Below are the code and all the weights of a small trained network. Each question names an input and a class and asks about switching units off, where a switched-off unit gives its printed mean instead of its output.

import numpy as np


def w(rows, s, z=0):
    codes = np.array(rows[::2]) - 128.0
    scale = np.full(codes.shape[1], s)
    scale[-1] = z or s
    return codes * scale


def f(y):
    return np.maximum(y, 0)


def log_softmax(a):
    a = a - a.max(-1, keepdims=True)
    return a - np.log(np.exp(a).sum(-1, keepdims=True))


def net(x, mask):
    res = np.array(x, float).reshape(1, 5) / 4 @ E
    y = f(res @ A[0][:, :-1].T + A[0][:, -1])
    res = res + np.where(mask, y, B[0][:, -1]) @ B[0][:, :-1]
    return log_softmax(res[-1] @ U[:, :-1].T + U[:, -1])


A, B = {}, {}
E = w([
[185,51,117,46,34,112],'x0',
[218,202,168,165,94,192],'x1',
[148,131,104,145,145,137],'x2',
[122,124,131,120,128,136],'x3',
[71,154,56,151,1,164],'x4',
],0.011)
A[0] = w([
[31,108,115,180,171,98,203],'neuron 1',
[90,92,24,173,57,167,245],'neuron 2',
[167,77,150,112,151,95,144],'neuron 3',
[92,110,95,77,197,112,159],'neuron 4',
[120,145,197,104,137,81,219],'neuron 5',
[232,142,175,91,73,161,114],'neuron 6',
[217,87,97,184,195,130,245],'neuron 7',
[175,134,205,135,190,180,141],'neuron 8',
[149,77,127,29,178,129,180],'neuron 9',
[110,95,119,80,60,120,201],'neuron 10',
[67,132,33,152,105,97,252],'neuron 11',
[91,200,123,118,112,240,123],'neuron 12',
[170,73,90,50,160,55,188],'neuron 13',
[83,182,158,198,82,173,216],'neuron 14',
[149,138,142,68,101,100,213],'neuron 15',
[164,168,154,138,224,68,174],'neuron 16',
[143,76,177,99,136,78,78],'neuron 17',
[128,99,143,174,219,133,247],'neuron 18',
[75,158,167,131,140,114,160],'neuron 19',
[160,86,126,94,94,186,96],'neuron 20',
[154,148,201,84,198,199,205],'neuron 21',
[119,128,30,8,112,118,183],'neuron 22',
],0.011,0.0028)
B[0] = w([
[131,32,124,254,166,172,233],'neuron 1',
[96,138,85,156,86,66,242],'neuron 2',
[198,156,97,78,140,167,202],'neuron 3',
[190,132,87,148,197,179,209],'neuron 4',
[152,132,139,114,117,160,192],'neuron 5',
[108,28,134,207,143,229,230],'neuron 6',
[103,123,126,69,159,167,221],'neuron 7',
[74,138,186,40,149,118,237],'neuron 8',
[213,157,70,101,163,108,230],'neuron 9',
[119,143,119,176,175,93,207],'neuron 10',
[120,112,92,161,141,83,223],'neuron 11',
[120,189,98,134,152,146,215],'neuron 12',
[221,171,94,125,152,92,241],'neuron 13',
[169,195,66,117,112,199,236],'neuron 14',
[160,124,78,158,148,114,187],'neuron 15',
[95,101,168,90,101,154,251],'neuron 16',
[135,159,156,121,118,154,199],'neuron 17',
[154,132,151,119,117,171,237],'neuron 18',
[127,117,129,135,116,185,179],'neuron 19',
[102,75,132,168,119,95,180],'neuron 20',
[134,133,191,116,100,199,238],'neuron 21',
[126,120,127,164,90,29,212],'neuron 22',
],0.0093,0.011)
U = w([
[163,1,169,160,198,162,201],'0',
[198,216,58,136,142,144,153],'1',
[70,56,61,199,116,164,212],'2',
[103,101,95,155,121,51,3],'3',
[58,124,173,91,113,179,61],'4',
],0.011,0.0028)

Each question gives the input, the list of numbers given to net, and the class t.
The units are the neurons (one row each of A and B). Each row of codes is followed by its name. A weight is (code - 128) times the scale printed after its matrix; where a second scale follows, it is the last column's (A, B and U).
mask holds one flag per neuron, in row order. A switched-off neuron (its flag False) gives its mean, the last column of its row in B, instead of its output. The means were averaged over made-up inputs and are rounded, as every weight is.
A unit's drop is (log p(t) with every unit on - log p(t) with that unit switched off) / (log p(t) with every unit on - log p(t) with every unit switched off).
The circuit of an input: a set's keep is (log p(t) with only the set's units on - log p(t) with every unit switched off) / (log p(t) with every unit on - log p(t) with every unit switched off). Starting from the 12 units with the biggest drops (on a tie, the unit counted first), units are removed one at a time, each time the one whose removal leaves the highest keep (on an exact tie, the one counted first), for as long as the keep stays at least 0.8.
circuit, biggest first: the units of the circuit, biggest drop first
top k neurons: the k neurons with the biggest drops, biggest first
drop of u: that unit's drop, to one decimal
input [2,7,-2,-4,-4], class 0: circuit, biggest first -> neuron 6
input [7,0,-6,6,8], class 3: circuit, biggest first -> neuron 22; neuron 2
input [7,0,-8,-6,-6], class 1: top 3 neurons -> neuron 13; neuron 9; neuron 1
input [1,-6,3,7,2], class 3: circuit, biggest first -> neuron 6; neuron 22; neuron 14
input [1,-7,6,5,-8], class 1: top 4 neurons -> neuron 13; neuron 9; neuron 6; neuron 3
input [1,8,8,8,4], class 2: top 3 neurons -> neuron 6; neuron 13; neuron 9
input [7,-2,-4,-7,0], class 1: top 2 neurons -> neuron 13; neuron 9
input [3,4,-1,1,0], class 0: top 2 neurons -> neuron 2; neuron 6
input [1,-4,6,8,1], class 3: top 2 neurons -> neuron 6; neuron 14
input [2,8,5,6,-4], class 0: drop of neuron 6 -> 1.3
input [7,-1,-7,-6,-3], class 1: drop of neuron 13 -> 0.2
input [2,-3,7,-4,3], class 3: drop of neuron 3 -> 0.0
